Below are the code and all the weights of a small trained network. Each question names an input and a target symbol and asks about switching units off, where a switched-off unit gives its printed mean instead of its output.

import numpy as np


def w(rows, s, z=0):
    codes = np.array(rows[::2]) - 128.0
    scale = np.full(codes.shape[1], s)
    scale[-1] = z or s
    return codes * scale


def f(y):
    return y / 2 * (1 + np.tanh(0.7978845608 * (y + 0.044715 * y**3)))


def softmax(a):
    e = np.exp(a - a.max(-1, keepdims=True))
    return e / e.sum(-1, keepdims=True)


def log_softmax(a):
    a = a - a.max(-1, keepdims=True)
    return a - np.log(np.exp(a).sum(-1, keepdims=True))


def net(x, mask):
    ids = ['βδεζηθξστφω'.index(c) for c in x.split()]
    T = len(ids)
    res = E[ids] + P[:T]
    u = 0
    for l in range(2):
        q, k, v = (res @ M[l].T for M in (Q, K, V))
        z = softmax(np.where(np.tri(T) > 0, q @ k.T / 3**0.5, -1e9)) @ v
        res = res + np.where(mask[u], z, O[l][:, -1]) @ O[l][:, :-1]
        u += 1
        y = f(res @ A[l][:, :-1].T + A[l][:, -1])
        res = res + np.where(mask[u : u + 12], y, B[l][:, -1]) @ B[l][:, :-1]
        u += 12
    return log_softmax(res[-1] @ U[:, :-1].T + U[:, -1])


Q, K, V, O, A, B = {}, {}, {}, {}, {}, {}
E = w([
[112,144,80,41,180,37],'β',
[114,162,128,37,123,30],'δ',
[154,116,88,93,147,101],'ε',
[64,84,123,124,137,163],'ζ',
[229,138,60,60,161,86],'η',
[89,89,108,179,202,221],'θ',
[111,96,79,89,247,121],'ξ',
[184,115,116,187,177,210],'σ',
[158,146,160,119,88,181],'τ',
[94,138,183,108,71,191],'φ',
[236,192,152,87,115,182],'ω',
],0.015)
P = w([
[133,115,88,133,96,137],'0',
[126,119,174,155,131,81],'1',
[143,104,133,178,62,18],'2',
[112,117,199,98,170,158],'3',
[109,118,123,55,143,232],'4',
[128,89,246,148,182,76],'5',
[176,103,122,189,113,84],'6',
],0.014)
Q[0] = w([
[171,77,254,103,242,34],'0.h1',
[154,62,27,152,37,59],'0.h1',
[156,62,130,98,170,89],'0.h1',
],0.0074)
K[0] = w([
[192,115,254,84,145,183],'0.h1',
[115,120,68,161,92,94],'0.h1',
[146,27,107,102,197,134],'0.h1',
],0.0077)
V[0] = w([
[161,100,254,163,152,88],'0.h1',
[136,23,94,48,115,134],'0.h1',
[133,132,193,149,151,110],'0.h1',
],0.0049)
O[0] = w([
[118,91,155,133,255,167,232],'0.h1',
[142,145,176,164,166,174,247],'0.h1',
[167,83,192,144,64,112,166],'0.h1',
],0.0092,0.0013)
A[0] = w([
[181,122,152,160,126,174,79],'0.n1',
[82,132,111,118,125,86,122],'0.n2',
[160,118,112,133,90,171,20],'0.n3',
[182,115,130,72,167,89,219],'0.n4',
[71,86,108,153,122,142,65],'0.n5',
[90,140,67,178,190,112,213],'0.n6',
[74,164,84,125,150,94,175],'0.n7',
[83,152,129,69,172,111,109],'0.n8',
[153,140,125,204,95,77,3],'0.n9',
[107,125,76,161,103,130,79],'0.n10',
[146,185,164,173,101,128,174],'0.n11',
[11,82,153,152,102,129,132],'0.n12',
],0.012,0.0046)
B[0] = w([
[88,108,115,48,144,92,165],'0.n1',
[126,110,85,186,109,119,139],'0.n2',
[156,135,64,64,94,146,128],'0.n3',
[124,157,214,243,88,213,254],'0.n4',
[214,216,55,119,154,127,129],'0.n5',
[228,15,106,171,63,134,170],'0.n6',
[87,46,151,207,124,136,149],'0.n7',
[49,89,71,126,108,183,171],'0.n8',
[130,136,143,152,129,192,135],'0.n9',
[228,141,83,126,59,36,123],'0.n10',
[244,25,146,152,126,70,155],'0.n11',
[190,215,203,253,78,176,177],'0.n12',
],0.0062,0.0077)
Q[1] = w([
[114,147,40,20,118,64],'1.h1',
[99,138,220,137,215,150],'1.h1',
[82,178,103,52,160,250],'1.h1',
],0.014)
K[1] = w([
[110,161,115,143,151,85],'1.h1',
[166,73,250,99,133,174],'1.h1',
[182,72,173,200,81,32],'1.h1',
],0.019)
V[1] = w([
[27,59,106,165,123,121],'1.h1',
[188,90,50,174,230,158],'1.h1',
[94,207,116,254,121,196],'1.h1',
],0.013)
O[1] = w([
[77,153,134,182,6,91,59],'1.h1',
[123,165,111,188,176,188,126],'1.h1',
[115,151,38,135,148,78,253],'1.h1',
],0.023,0.0076)
A[1] = w([
[136,135,110,116,211,147,168],'1.n1',
[2,196,191,143,142,124,148],'1.n2',
[93,57,143,151,92,108,114],'1.n3',
[165,98,86,179,146,88,112],'1.n4',
[72,137,108,14,104,226,161],'1.n5',
[123,209,46,192,110,43,113],'1.n6',
[72,130,130,110,133,150,230],'1.n7',
[205,165,78,91,83,207,185],'1.n8',
[90,223,109,199,142,207,8],'1.n9',
[126,143,94,144,239,208,139],'1.n10',
[212,52,83,108,163,119,104],'1.n11',
[112,121,158,89,228,72,71],'1.n12',
],0.0076,0.012)
B[1] = w([
[117,151,198,122,19,109,217],'1.n1',
[159,123,109,152,121,147,157],'1.n2',
[136,175,127,114,113,154,144],'1.n3',
[142,139,119,53,74,109,164],'1.n4',
[135,148,153,171,134,119,157],'1.n5',
[125,96,112,56,184,218,218],'1.n6',
[255,103,158,149,163,101,159],'1.n7',
[100,66,121,176,147,103,169],'1.n8',
[30,91,168,112,146,78,187],'1.n9',
[138,166,151,126,65,105,251],'1.n10',
[78,171,163,135,174,132,209],'1.n11',
[156,154,63,150,114,156,190],'1.n12',
],0.0092,0.026)
U = w([
[175,102,111,153,105,202,120],'β',
[131,71,160,88,78,133,70],'δ',
[227,91,76,236,156,151,254],'ε',
[168,118,106,111,181,183,127],'ζ',
[169,191,82,188,135,106,128],'η',
[69,142,166,74,144,125,23],'θ',
[121,84,139,146,178,174,139],'ξ',
[135,95,158,189,119,101,128],'σ',
[164,2,186,103,157,184,145],'τ',
[135,86,142,117,175,47,185],'φ',
[156,135,171,94,150,179,70],'ω',
],0.0058,0.0079)

Each question gives the input, a string of symbols that net reads in full, and the target symbol t.
The units are the heads (3 rows each of Q, K, V and O) and the neurons (one row each of A and B). Each row of codes is followed by its name. A weight is (code - 128) times the scale printed after its matrix; where a second scale follows, it is the last column's (O, A, B and U).
mask holds one flag per unit, layer by layer, with each layer's heads first. A switched-off unit (its flag False) gives its mean, the last column of its rows in O or B, instead of its output. The means were averaged over made-up inputs and are rounded, as every weight is.
A unit's drop is (log p(t) with every unit on - log p(t) with that unit switched off) / (log p(t) with every unit on - log p(t) with every unit switched off).
The circuit of an input: a set's keep is (log p(t) with only the set's units on - log p(t) with every unit switched off) / (log p(t) with every unit on - log p(t) with every unit switched off). Starting from the 12 units with the biggest drops (on a tie, the unit counted first), units are removed one at a time, each time the one whose removal leaves the highest keep (on an exact tie, the one counted first), for as long as the keep stays at least 0.8.
circuit, biggest first: the units of the circuit, biggest drop first
k most important neurons: the k neurons with the biggest drops, biggest first
top k neurons in layer l: the k neurons of layer l with the biggest drops, biggest first
input β δ ω β δ, target ω: circuit, biggest first => (1.h1; 0.n11; 1.n1; 1.n10)
input φ φ δ ε δ ζ, target ζ: circuit, biggest first => (1.h1; 1.n6; 0.h1; 0.n12)
input ε β η η η η ζ, target η: circuit, biggest first => (0.n4; 1.h1; 1.n10; 1.n6)
input θ η θ τ δ η, target τ: 3 most important neurons => (0.n4; 0.n12; 0.n1)
input ω η ξ ω δ β ξ, target δ: most important neuron => (0.n6)
input ω η ε θ τ ξ θ, target τ: 2 most important neurons => (0.n4; 0.n12)
input ξ η ε ξ, target ξ: circuit, biggest first => (0.n6; 1.h1; 1.n9)
input τ β θ ε β, target θ: circuit, biggest first => (1.h1; 1.n9; 1.n6)
input θ φ φ ε θ φ φ, target θ: circuit, biggest first => (1.n9; 1.h1; 1.n6)
input η β τ ε φ δ ω, target φ: circuit, biggest first => (1.h1; 0.n12)
input φ ω ε ζ θ ε δ, target θ: circuit, biggest first => (1.n9; 1.h1; 1.n6; 1.n4)
input τ ω δ η ξ, target δ: circuit, biggest first => (1.h1; 0.n7)
input ζ ω ζ δ, target ω: 2 most important neurons => (1.n1; 0.n11)
input δ σ φ ξ ζ δ, target ξ: top 2 neurons in layer 0 => (0.n4; 0.n8)
input ξ θ β ε θ δ ω, target θ: circuit, biggest first => (1.h1; 1.n9; 1.n6; 1.n4)
input β β θ θ η δ ε, target η: 2 most important neurons => (0.n4; 1.n10)
input ζ δ τ θ ξ ε, target ξ: top 3 neurons in layer 0 => (0.n4; 0.n8; 0.n5)
input τ φ ω, target τ: top 2 neurons in layer 0 => (0.n4; 0.n12)
input ε τ ω θ δ τ δ, target δ: circuit, biggest first => (1.h1; 0.n8)
input σ η ξ τ σ, target ξ: 2 most important neurons => (1.n9; 0.n6)
input θ φ τ δ β, target τ: top 4 neurons in layer 0 => (0.n4; 0.n11; 0.n12; 0.n8)
